Below are the code and all the weights of a small trained network. Each question names an input and a class and asks about switching units off, where a switched-off unit gives its printed mean instead of its output.

import numpy as np


def w(rows, s, z=0):
    codes = np.array(rows[::2]) - 128.0
    scale = np.full(codes.shape[1], s)
    scale[-1] = z or s
    return codes * scale


def f(y):
    return y / 2 * (1 + np.tanh(0.7978845608 * (y + 0.044715 * y**3)))


def log_softmax(a):
    a = a - a.max(-1, keepdims=True)
    return a - np.log(np.exp(a).sum(-1, keepdims=True))


def net(x, mask):
    res = np.array(x, float).reshape(1, 3) / 4 @ E
    y = f(res @ A[0][:, :-1].T + A[0][:, -1])
    res = res + np.where(mask, y, B[0][:, -1]) @ B[0][:, :-1]
    return log_softmax(res[-1] @ U[:, :-1].T + U[:, -1])


A, B = {}, {}
E = w([
[124,144,228,54,90,85,189],'x0',
[204,97,207,95,188,110,2],'x1',
[175,164,134,199,180,22,164],'x2',
],0.013)
A[0] = w([
[163,110,158,155,143,112,54,131],'neuron 0',
[124,141,174,116,101,104,180,109],'neuron 1',
[163,105,151,92,146,130,59,168],'neuron 2',
[114,138,133,164,159,80,122,139],'neuron 3',
[109,84,8,175,182,151,75,112],'neuron 4',
[84,142,124,94,131,153,101,116],'neuron 5',
[145,91,130,119,147,116,85,94],'neuron 6',
[104,111,95,129,104,118,175,104],'neuron 7',
[147,120,164,133,145,133,108,88],'neuron 8',
[83,74,107,100,127,174,103,108],'neuron 9',
[65,149,106,159,124,143,157,88],'neuron 10',
[108,97,137,102,100,186,116,111],'neuron 11',
[150,118,157,45,119,77,128,108],'neuron 12',
[90,83,190,80,112,192,146,136],'neuron 13',
[175,129,119,168,145,93,145,109],'neuron 14',
[142,187,155,147,175,104,148,111],'neuron 15',
[165,117,132,133,143,79,159,111],'neuron 16',
[117,148,119,119,131,128,128,250],'neuron 17',
[135,129,204,210,152,99,167,153],'neuron 18',
[77,161,69,132,128,132,148,147],'neuron 19',
[110,180,75,105,112,161,168,154],'neuron 20',
[83,172,172,78,95,102,185,110],'neuron 21',
[136,143,93,184,143,163,107,102],'neuron 22',
[129,164,118,183,160,81,118,114],'neuron 23',
[113,131,128,94,95,191,97,125],'neuron 24',
[95,128,112,185,99,131,184,80],'neuron 25',
[162,156,141,173,152,117,157,112],'neuron 26',
[176,107,126,102,169,127,101,90],'neuron 27',
[122,150,116,156,169,96,150,99],'neuron 28',
],0.015,0.017)
B[0] = w([
[155,89,116,193,96,111,131,216],'neuron 0',
[104,93,182,175,178,145,140,177],'neuron 1',
[178,85,80,196,91,72,116,238],'neuron 2',
[157,180,107,116,129,154,130,177],'neuron 3',
[108,116,238,119,254,143,140,249],'neuron 4',
[141,152,121,109,110,158,179,163],'neuron 5',
[107,87,153,166,51,143,108,167],'neuron 6',
[104,67,138,190,70,118,79,169],'neuron 7',
[77,58,254,135,28,195,152,150],'neuron 8',
[134,248,123,121,90,196,191,192],'neuron 9',
[115,101,167,180,57,112,114,171],'neuron 10',
[153,206,115,124,103,187,171,189],'neuron 11',
[59,85,202,206,179,141,89,187],'neuron 12',
[169,183,121,126,173,154,217,215],'neuron 13',
[167,142,128,120,103,185,178,173],'neuron 14',
[145,180,123,146,123,207,178,172],'neuron 15',
[120,199,122,118,131,198,169,166],'neuron 16',
[246,153,5,136,169,18,72,234],'neuron 17',
[172,183,96,92,132,111,193,204],'neuron 18',
[175,116,128,179,98,86,79,198],'neuron 19',
[177,99,107,193,90,75,126,205],'neuron 20',
[87,99,223,182,201,118,105,203],'neuron 21',
[33,96,252,142,202,195,117,175],'neuron 22',
[151,172,108,105,105,188,143,184],'neuron 23',
[139,193,77,105,121,182,181,200],'neuron 24',
[102,74,150,210,56,156,107,177],'neuron 25',
[129,167,104,34,90,206,185,168],'neuron 26',
[46,51,148,184,23,152,99,171],'neuron 27',
[133,139,132,109,77,196,163,161],'neuron 28',
],0.0093,0.019)
U = w([
[157,194,93,131,99,188,190,115],'0',
[138,70,125,189,35,121,109,93],'1',
[117,108,212,160,237,149,138,165],'2',
[192,149,7,143,201,39,105,246],'3',
[77,99,126,92,182,149,131,97],'4',
[87,125,141,109,108,102,80,104],'5',
[135,100,90,93,122,140,143,96],'6',
[138,149,133,99,117,98,98,96],'7',
],0.016,0.011)

Each question gives the input, the list of numbers given to net, and the class t.
The units are the neurons (one row each of A and B). Each row of codes is followed by its name. A weight is (code - 128) times the scale printed after its matrix; where a second scale follows, it is the last column's (A, B and U).
mask holds one flag per neuron, in row order. A switched-off neuron (its flag False) gives its mean, the last column of its row in B, instead of its output. The means were averaged over made-up inputs and are rounded, as every weight is.
A unit's drop is (log p(t) with every unit on - log p(t) with that unit switched off) / (log p(t) with every unit on - log p(t) with every unit switched off).
The circuit of an input: a set's keep is (log p(t) with only the set's units on - log p(t) with every unit switched off) / (log p(t) with every unit on - log p(t) with every unit switched off). Starting from the 12 units with the biggest drops (on a tie, the unit counted first), units are removed one at a time, each time the one whose removal leaves the highest keep (on an exact tie, the one counted first), for as long as the keep stays at least 0.8.
circuit, biggest first: the units of the circuit, biggest drop first
most important unit: the unit with the biggest drop
k most important neurons: the k neurons with the biggest drops, biggest first
drop when u is switched off: that unit's drop, to one decimal
input [7,-5,-5], class 2: circuit, biggest first : (neuron 21)
input [-8,5,-7], class 2: 3 most important neurons : (neuron 4; neuron 22; neuron 18)
input [7,5,-7], class 0: 4 most important neurons : (neuron 4; neuron 24; neuron 11; neuron 13)
input [7,1,7], class 0: 2 most important neurons : (neuron 4; neuron 18)
input [-7,4,7], class 0: 2 most important neurons : (neuron 23; neuron 26)
input [7,-6,-1], class 2: 2 most important neurons : (neuron 21; neuron 1)
input [0,6,-6], class 0: 2 most important neurons : (neuron 13; neuron 24)
input [4,8,-8], class 0: 4 most important neurons : (neuron 13; neuron 24; neuron 11; neuron 9)
input [-8,8,1], class 1: 2 most important neurons : (neuron 2; neuron 27)
input [-7,0,7], class 0: 3 most important neurons : (neuron 23; neuron 26; neuron 21)
input [-3,0,2], class 3: 2 most important neurons : (neuron 21; neuron 12)
input [-3,5,-5], class 0: 2 most important neurons : (neuron 9; neuron 24)
input [-5,6,-3], class 1: drop when neuron 2 is switched off : 0.4
input [4,-5,4], class 1: most important unit : neuron 4
input [-6,-4,4], class 2: drop when neuron 4 is switched off : 1.3
input [4,8,-7], class 1: drop when neuron 8 is switched off : 0.3
